[[  46    0 -107   30  -14  -15  -41]
 [  33    2  -33   47  -26    7   -6]
 [  40    8  -47   44  -46  -29   -1]
 [ -25   -2  -62  -45   32   19  -17]
 [  19   -4   64   23  -10  -20    6]
 [  51   -1  -80   30  -12  -21  -40]
 [  -3    8 -100  -17   -5  -30  -12]]
=>
[[  46    0 -107   30  -14  -15  -41]
 [  -3    8 -100  -17   -5  -30  -12]
 [  51   -1  -80   30  -12  -21  -40]
 [ -25   -2  -62  -45   32   19  -17]
 [  40    8  -47   44  -46  -29   -1]
 [  33    2  -33   47  -26    7   -6]
 [  19   -4   64   23  -10  -20    6]]

[[ 62   8  27  48 -54   2  41  38 -40]
 [-14  37  18 -83 -49  -8  25 -23  53]
 [-32 -59  -7 -78  28  -8 -28  15  83]]
=>
[[-32 -59  -7 -78  28  -8 -28  15  83]
 [-14  37  18 -83 -49  -8  25 -23  53]
 [ 62   8  27  48 -54   2  41  38 -40]]

[[ 22  13  -2  -8  43   3  11  32  14 -29 -26  12  25   6   7]
 [ -9 -45   7  -2 -28  -4   4  84  35 -16 -37  29 -12 -28  30]
 [-18 -41 -17 -23 -43  46  58 -35 -20 -52 -24  41 -31 -11  41]
 [-46 -31  34 -75 -42   4  11  -4 -16  56  28  -1 -42 -57   6]]
=>
[[-18 -41 -17 -23 -43  46  58 -35 -20 -52 -24  41 -31 -11  41]
 [ 22  13  -2  -8  43   3  11  32  14 -29 -26  12  25   6   7]
 [ -9 -45   7  -2 -28  -4   4  84  35 -16 -37  29 -12 -28  30]
 [-46 -31  34 -75 -42   4  11  -4 -16  56  28  -1 -42 -57   6]]

[[-17 -27  77  -6  15 -16 -33  21   1 -18 -82   3]
 [-41 -47  -8 -50  -2 -20 -53  -6  43 -25 -78 -32]
 [ 15  33 -77  -8  25 -49 -62 -50   3 -15 -90   7]]
=>
[[ 15  33 -77  -8  25 -49 -62 -50   3 -15 -90   7]
 [-41 -47  -8 -50  -2 -20 -53  -6  43 -25 -78 -32]
 [-17 -27  77  -6  15 -16 -33  21   1 -18 -82   3]]

[[ -1  15 -93  17  24  25  11]
 [-31  17 -16  20 -53 -39  28]
 [-22  14  -2 -11 -46 -36  21]
 [ 32  14 -62 -27  45  39   0]
 [-15  25 -72  24 -18  -4  22]
 [ 17  -8  64 -60  -1 -11  -9]]
=>
[[ -1  15 -93  17  24  25  11]
 [-15  25 -72  24 -18  -4  22]
 [ 32  14 -62 -27  45  39   0]
 [-31  17 -16  20 -53 -39  28]
 [-22  14  -2 -11 -46 -36  21]
 [ 17  -8  64 -60  -1 -11  -9]]

[[  16  -22   30  -54  -16]
 [ -94  -10  -19 -102   53]
 [ -41  -24  -34   37  -22]
 [   4  -13   -4   31   13]]
=>
[[ -41  -24  -34   37  -22]
 [ -94  -10  -19 -102   53]
 [   4  -13   -4   31   13]
 [  16  -22   30  -54  -16]]
---
[[  8  82  36  15  24 -10]
 [ 17  -1  45  30 -17 -17]
 [ 10 -13  15  60 -39   1]
 [ 33  24  -3 -25  53 -31]
 [-46  -5 -15  -5 -31  43]]
=>
[[ 24 -10   8  82  36  15]
 [-17 -17  17  -1  45  30]
 [-39   1  10 -13  15  60]
 [ 53 -31  33  24  -3 -25]
 [-31  43 -46  -5 -15  -5]]

[[-41  -6  11  19  -4  18   6 -60  28 -95 -14]
 [-73 -12   9   3 -48  50  18  -2  35 -57  62]
 [ 35  23 -22  32  19  -9  42 -25  -9 -12 -24]
 [ 29  22 -25  27  12   0  48   8  -9   0 -11]
 [-47  -7  31  28   0   8 -17 -50  22 -70 -18]
 [ 45  30 -57  30  21  -4  68  42 -23  70  -9]
 [-29  11 -23   8 -13  40  53  50   1  31  54]]
=>
[[-95 -14 -41  -6  11  19  -4  18   6 -60  28]
 [-57  62 -73 -12   9   3 -48  50  18  -2  35]
 [-12 -24  35  23 -22  32  19  -9  42 -25  -9]
 [  0 -11  29  22 -25  27  12   0  48   8  -9]
 [-70 -18 -47  -7  31  28   0   8 -17 -50  22]
 [ 70  -9  45  30 -57  30  21  -4  68  42 -23]
 [ 31  54 -29  11 -23   8 -13  40  53  50   1]]

[[  2  -2  52  30  -1  -4 -24 -20 -18   6]
 [ 35  55 -19  58  84 -45  21  50  38  14]]
=>
[[-18   6   2  -2  52  30  -1  -4 -24 -20]
 [ 38  14  35  55 -19  58  84 -45  21  50]]

[[ 52  56  49  61 -78   3  -5   0 -92  22 -29 -45 -18  -9  60  95]
 [ -3   1  -2  -4 -11 -14 -21  -6 -15  -8 -11  -1  10 -20   7  12]
 [ 12   5 -34 -36  27  71  95 -67  36  46  97 -28  87  81 -47 -48]
 [ 70  70  34  52 -54  14  14 -52 -55  32   3 -58 -13   9  56 100]]
=>
[[ 60  95  52  56  49  61 -78   3  -5   0 -92  22 -29 -45 -18  -9]
 [  7  12  -3   1  -2  -4 -11 -14 -21  -6 -15  -8 -11  -1  10 -20]
 [-47 -48  12   5 -34 -36  27  71  95 -67  36  46  97 -28  87  81]
 [ 56 100  70  70  34  52 -54  14  14 -52 -55  32   3 -58 -13   9]]

[[-33 -32  32  42  85  46 -33]
 [-18  75   4 -75  68 -50 -23]
 [-81   0 -34 -27  46 -25  86]
 [-80  16  59  27  75  49 -65]
 [-84 -55  -1  54  -7  35  63]
 [ 71  80  42 -40 -58 -33   0]
 [-76 -17  44 -70 -50 -43 -36]
 [-28 -80 -33  63  78 -69  68]
 [-76  65 -24 -16  10 -26 -31]]
=>
[[ 46 -33 -33 -32  32  42  85]
 [-50 -23 -18  75   4 -75  68]
 [-25  86 -81   0 -34 -27  46]
 [ 49 -65 -80  16  59  27  75]
 [ 35  63 -84 -55  -1  54  -7]
 [-33   0  71  80  42 -40 -58]
 [-43 -36 -76 -17  44 -70 -50]
 [-69  68 -28 -80 -33  63  78]
 [-26 -31 -76  65 -24 -16  10]]

[[  43   56   25   57  -58  -74   39   42   45   42   46  -32  -57   54
    53]
 [  49   10  -34   -6   51   -6   74   56   12  102   -8   66   53   18
    84]
 [ -47  -43   -6  -37   48   69  -52  -40  -40  -74  -47   10   50  -53
   -55]
 [ -37  -60  -74  -67   70    5  -25  -33  -74   20  -75   77   75  -70
   -14]
 [ -73  -50  -22  -38  -37   10  -81  -53  -40 -104  -24  -81  -36  -38
  -104]
 [ -55  -37    9  -31  -49   33  -75  -62  -26  -98  -21  -73  -42  -35
   -98]]
=>
[[  54   53   43   56   25   57  -58  -74   39   42   45   42   46  -32
   -57]
 [  18   84   49   10  -34   -6   51   -6   74   56   12  102   -8   66
    53]
 [ -53  -55  -47  -43   -6  -37   48   69  -52  -40  -40  -74  -47   10
    50]
 [ -70  -14  -37  -60  -74  -67   70    5  -25  -33  -74   20  -75   77
    75]
 [ -38 -104  -73  -50  -22  -38  -37   10  -81  -53  -40 -104  -24  -81
   -36]
 [ -35  -98  -55  -37    9  -31  -49   33  -75  -62  -26  -98  -21  -73
   -42]]

[[ -5  -3 -54 -50 -71 -96  -9  65]
 [-18 -31 -50 -36 -77 -91 -67  91]
 [-36   8 -25 -52   9 -74  -3  32]]
=>
[[ -9  65  -5  -3 -54 -50 -71 -96]
 [-67  91 -18 -31 -50 -36 -77 -91]
 [ -3  32 -36   8 -25 -52   9 -74]]

[[-50  36  44  10  71 -14 -24 -73]
 [ -5  54  19  41  45 -35 -33 -85]
 [ 34  19  67 -28 -24 -81 -31  45]]
=>
[[-24 -73 -50  36  44  10  71 -14]
 [-33 -85  -5  54  19  41  45 -35]
 [-31  45  34  19  67 -28 -24 -81]]
